Below is a small trained network, with its code and all its weights. Each question gives an input and a class and asks what happens when units are switched off, that is, made to give their printed mean instead of their output.

import numpy as np


def w(rows, s, z=0):
    codes = np.array(rows[::2]) - 128.0
    scale = np.full(codes.shape[1], s)
    scale[-1] = z or s
    return codes * scale


def norm(h):
    return h / np.sqrt((h * h).mean(-1, keepdims=True) + 1e-5)


def f(y):
    return y / 2 * (1 + np.tanh(0.7978845608 * (y + 0.044715 * y**3)))


def log_softmax(a):
    a = a - a.max(-1, keepdims=True)
    return a - np.log(np.exp(a).sum(-1, keepdims=True))


def net(x, mask):
    res = np.array(x, float).reshape(1, 4) / 4 @ E
    u = 0
    for l in range(2):
        y = f(norm(res) @ A[l][:, :-1].T + A[l][:, -1])
        res = res + np.where(mask[u : u + 9], y, B[l][:, -1]) @ B[l][:, :-1]
        u += 9
    return log_softmax(norm(res)[-1] @ U[:, :-1].T + U[:, -1])


A, B = {}, {}
E = w([
[184,73,58,96,189],'x0',
[35,200,2,106,86],'x1',
[126,126,128,132,128],'x2',
[118,75,45,101,27],'x3',
],0.0051)
A[0] = w([
[58,138,31,127,152,141],'0.n0',
[170,168,144,150,201,153],'0.n1',
[87,143,60,126,92,46],'0.n2',
[123,192,134,143,131,115],'0.n3',
[181,132,195,153,175,143],'0.n4',
[63,204,107,110,151,163],'0.n5',
[151,120,191,127,53,177],'0.n6',
[110,125,44,122,254,1],'0.n7',
[192,67,130,112,120,165],'0.n8',
],0.0094,0.0063)
B[0] = w([
[178,172,191,103,150,254],'0.n0',
[187,164,144,123,69,181],'0.n1',
[222,144,147,194,60,177],'0.n2',
[114,127,144,206,170,148],'0.n3',
[139,183,79,151,102,198],'0.n4',
[123,136,181,172,197,232],'0.n5',
[71,130,131,42,23,195],'0.n6',
[254,146,222,35,136,159],'0.n7',
[84,96,79,152,156,195],'0.n8',
],0.0076,0.0062)
A[1] = w([
[119,49,100,92,120,81],'1.n0',
[144,92,172,59,197,5],'1.n1',
[118,12,94,126,177,84],'1.n2',
[120,159,125,174,18,232],'1.n3',
[25,100,158,218,255,87],'1.n4',
[145,40,186,111,91,134],'1.n5',
[207,130,126,179,185,87],'1.n6',
[246,163,45,149,184,94],'1.n7',
[175,38,59,67,180,109],'1.n8',
],0.0083,0.0023)
B[1] = w([
[141,114,83,171,166,149],'1.n0',
[119,193,169,180,97,128],'1.n1',
[169,217,186,157,162,147],'1.n2',
[181,141,138,120,183,253],'1.n3',
[77,73,31,181,159,162],'1.n4',
[43,73,110,139,146,140],'1.n5',
[94,92,86,148,96,180],'1.n6',
[1,56,88,81,44,226],'1.n7',
[122,155,173,149,162,181],'1.n8',
],0.0082,0.0059)
U = w([
[216,239,222,93,109,127],'0',
[81,53,82,51,43,1],'1',
[95,113,122,195,252,245],'2',
],0.012,0.002)

Each question gives the input, the list of numbers given to net, and the class t.
The units are the neurons (one row each of A and B). Each row of codes is followed by its name. A weight is (code - 128) times the scale printed after its matrix; where a second scale follows, it is the last column's (A, B and U).
mask holds one flag per neuron, layer by layer. A switched-off neuron (its flag False) gives its mean, the last column of its row in B, instead of its output. The means were averaged over made-up inputs and are rounded, as every weight is.
A unit's drop is (log p(t) with every unit on - log p(t) with that unit switched off) / (log p(t) with every unit on - log p(t) with every unit switched off).
The circuit of an input: a set's keep is (log p(t) with only the set's units on - log p(t) with every unit switched off) / (log p(t) with every unit on - log p(t) with every unit switched off). Starting from the 12 units with the biggest drops (on a tie, the unit counted first), units are removed one at a time, each time the one whose removal leaves the highest keep (on an exact tie, the one counted first), for as long as the keep stays at least 0.8.
circuit, biggest first: the units of the circuit, biggest drop first
most important unit: the unit with the biggest drop
top k neurons: the k neurons with the biggest drops, biggest first
k most important neurons of layer l: the k neurons of layer l with the biggest drops, biggest first
drop of u: that unit's drop, to one decimal
input [-8,-8,4,2], class 1: circuit, biggest first	[0.n6 1.n5]
input [-3,4,7,2], class 0: 2 most important neurons of layer 0	[0.n2 0.n8]
input [8,-5,3,-1], class 1: most important unit	1.n7
input [-5,8,6,-4], class 2: circuit, biggest first	[1.n4 0.n5]
input [-2,2,6,0], class 2: 3 most important neurons of layer 0	[0.n5 0.n1 0.n7]
input [-1,4,-6,1], class 0: top 4 neurons	[0.n2 0.n0 0.n8 1.n5]
input [-4,1,-7,-4], class 2: top 2 neurons	[1.n4 0.n3]
input [-1,-6,4,5], class 1: top 2 neurons	[0.n6 0.n5]
input [3,4,-3,-8], class 0: 2 most important neurons of layer 0	[0.n7 0.n1]
input [5,6,-8,0], class 0: top 2 neurons	[0.n0 0.n7]
input [-4,4,-7,4], class 0: drop of 1.n0	0.0
input [2,-5,5,3], class 2: drop of 1.n0	0.1
input [4,-1,-7,-5], class 1: drop of 1.n7	0.4
input [-1,5,8,2], class 0: circuit, biggest first	[0.n0]
